Below are the code and all the weights of a small trained network. Each question names an input and a class and asks about switching units off, where a switched-off unit gives its printed mean instead of its output.

import numpy as np


def w(rows, s, z=0):
    codes = np.array(rows[::2]) - 128.0
    scale = np.full(codes.shape[1], s)
    scale[-1] = z or s
    return codes * scale


def norm(h):
    return h / np.sqrt((h * h).mean(-1, keepdims=True) + 1e-5)


def f(y):
    return np.maximum(y, 0)


def log_softmax(a):
    a = a - a.max(-1, keepdims=True)
    return a - np.log(np.exp(a).sum(-1, keepdims=True))


def net(x, mask):
    res = np.array(x, float).reshape(1, 2) / 4 @ E
    u = 0
    for l in range(2):
        y = f(norm(res) @ A[l][:, :-1].T + A[l][:, -1])
        res = res + np.where(mask[u : u + 8], y, B[l][:, -1]) @ B[l][:, :-1]
        u += 8
    return log_softmax(norm(res)[-1] @ U[:, :-1].T + U[:, -1])


A, B = {}, {}
E = w([
[93,95,114,149,141,102,127,196,34,247,255],'x0',
[203,63,127,135,179,159,130,192,138,93,170],'x1',
],0.0086)
A[0] = w([
[154,88,133,225,234,121,156,172,135,60,72,30],'0.n0',
[157,94,153,55,189,198,144,197,124,23,129,101],'0.n1',
[114,180,65,153,179,108,188,199,190,136,12,98],'0.n2',
[108,82,107,138,201,79,178,222,103,124,111,55],'0.n3',
[180,204,104,64,3,86,82,161,139,68,142,1],'0.n4',
[27,176,51,205,64,83,154,124,103,29,141,157],'0.n5',
[130,113,218,115,206,154,129,124,130,70,85,7],'0.n6',
[137,109,203,85,159,174,187,107,168,140,98,114],'0.n7',
],0.0047,0.0035)
B[0] = w([
[59,73,128,124,188,137,145,102,49,164,152,201],'0.n0',
[207,139,160,173,32,82,109,127,160,99,155,253],'0.n1',
[105,129,111,93,189,125,133,110,93,208,212,191],'0.n2',
[138,147,119,139,8,66,130,121,179,173,105,181],'0.n3',
[232,69,158,234,92,115,86,254,142,112,122,145],'0.n4',
[170,78,179,182,136,91,102,160,180,66,199,197],'0.n5',
[68,111,91,66,131,108,186,104,161,164,108,176],'0.n6',
[154,170,160,60,181,80,145,162,90,182,132,182],'0.n7',
],0.0071,0.0051)
A[1] = w([
[127,89,141,143,117,146,171,48,180,75,74,64],'1.n0',
[109,181,69,69,104,200,194,90,137,84,65,130],'1.n1',
[240,68,119,133,180,218,175,247,138,84,140,2],'1.n2',
[193,160,201,120,95,150,94,174,134,199,172,155],'1.n3',
[71,226,98,183,74,85,160,51,103,168,82,19],'1.n4',
[135,121,123,119,255,116,92,159,127,63,182,156],'1.n5',
[133,166,144,44,172,119,142,115,167,145,93,78],'1.n6',
[109,121,57,26,145,235,193,138,192,97,31,1],'1.n7',
],0.0077,0.0026)
B[1] = w([
[127,111,153,139,129,151,59,205,92,214,139,242],'1.n0',
[86,101,111,88,128,126,238,155,87,163,227,184],'1.n1',
[94,162,155,194,33,156,2,168,152,138,142,245],'1.n2',
[111,159,104,82,197,148,186,53,132,63,51,254],'1.n3',
[240,93,137,162,64,156,38,165,199,63,113,202],'1.n4',
[172,160,126,64,184,78,199,80,175,89,96,180],'1.n5',
[96,136,52,161,156,122,194,78,98,63,102,195],'1.n6',
[40,144,66,153,181,117,145,77,18,184,192,184],'1.n7',
],0.0089,0.0067)
U = w([
[205,167,141,236,9,153,2,188,202,59,197,248],'0',
[34,150,16,156,224,147,143,145,30,169,220,204],'1',
[202,219,59,99,193,48,168,54,200,16,106,173],'2',
[151,60,192,42,108,199,183,206,159,162,101,3],'3',
[122,6,194,21,75,125,176,227,172,177,69,3],'4',
[153,53,230,42,121,239,193,218,160,184,49,3],'5',
[86,72,194,51,82,178,189,183,212,197,82,3],'6',
[132,90,206,118,110,177,200,225,162,166,67,3],'7',
],0.0093,0.0057)

Each question gives the input, the list of numbers given to net, and the class t.
The units are the neurons (one row each of A and B). Each row of codes is followed by its name. A weight is (code - 128) times the scale printed after its matrix; where a second scale follows, it is the last column's (A, B and U).
mask holds one flag per neuron, layer by layer. A switched-off neuron (its flag False) gives its mean, the last column of its row in B, instead of its output. The means were averaged over made-up inputs and are rounded, as every weight is.
A unit's drop is (log p(t) with every unit on - log p(t) with that unit switched off) / (log p(t) with every unit on - log p(t) with every unit switched off).
The circuit of an input: a set's keep is (log p(t) with only the set's units on - log p(t) with every unit switched off) / (log p(t) with every unit on - log p(t) with every unit switched off). Starting from the 12 units with the biggest drops (on a tie, the unit counted first), units are removed one at a time, each time the one whose removal leaves the highest keep (on an exact tie, the one counted first), for as long as the keep stays at least 0.8.
units of the circuit, in order: the units of the circuit, biggest drop first
k most important neurons: the k neurons with the biggest drops, biggest first
k most important neurons of layer l: the k neurons of layer l with the biggest drops, biggest first
drop of u: that unit's drop, to one decimal
input [5,-5], class 0: units of the circuit, in order => 1.n4
input [-8,7], class 1: 3 most important neurons of layer 0 => 0.n6, 0.n5, 0.n0
input [0,0], class 2: 2 most important neurons of layer 0 => 0.n6, 0.n4
input [-7,-7], class 0: 4 most important neurons => 1.n4, 0.n5, 1.n3, 1.n0
input [-3,2], class 2: 2 most important neurons => 0.n7, 0.n2
input [2,-1], class 2: 2 most important neurons of layer 1 => 1.n0, 1.n2
input [-2,3], class 2: 4 most important neurons => 0.n7, 0.n0, 0.n2, 1.n4
input [-6,-6], class 0: 3 most important neurons => 1.n4, 0.n5, 1.n3
input [-5,3], class 1: 2 most important neurons => 0.n6, 0.n5
input [-3,1], class 2: 3 most important neurons => 0.n7, 0.n2, 0.n1
input [-8,6], class 1: 3 most important neurons => 1.n7, 0.n6, 0.n5
input [1,0], class 2: 2 most important neurons of layer 0 => 0.n6, 0.n0
input [4,6], class 0: drop of 1.n2 => 3.2
input [1,-1], class 2: drop of 0.n5 => 0.0
input [6,8], class 0: units of the circuit, in order => 1.n2
input [3,-8], class 0: drop of 1.n4 => 0.1
input [0,-1], class 2: drop of 1.n5 => 0.1
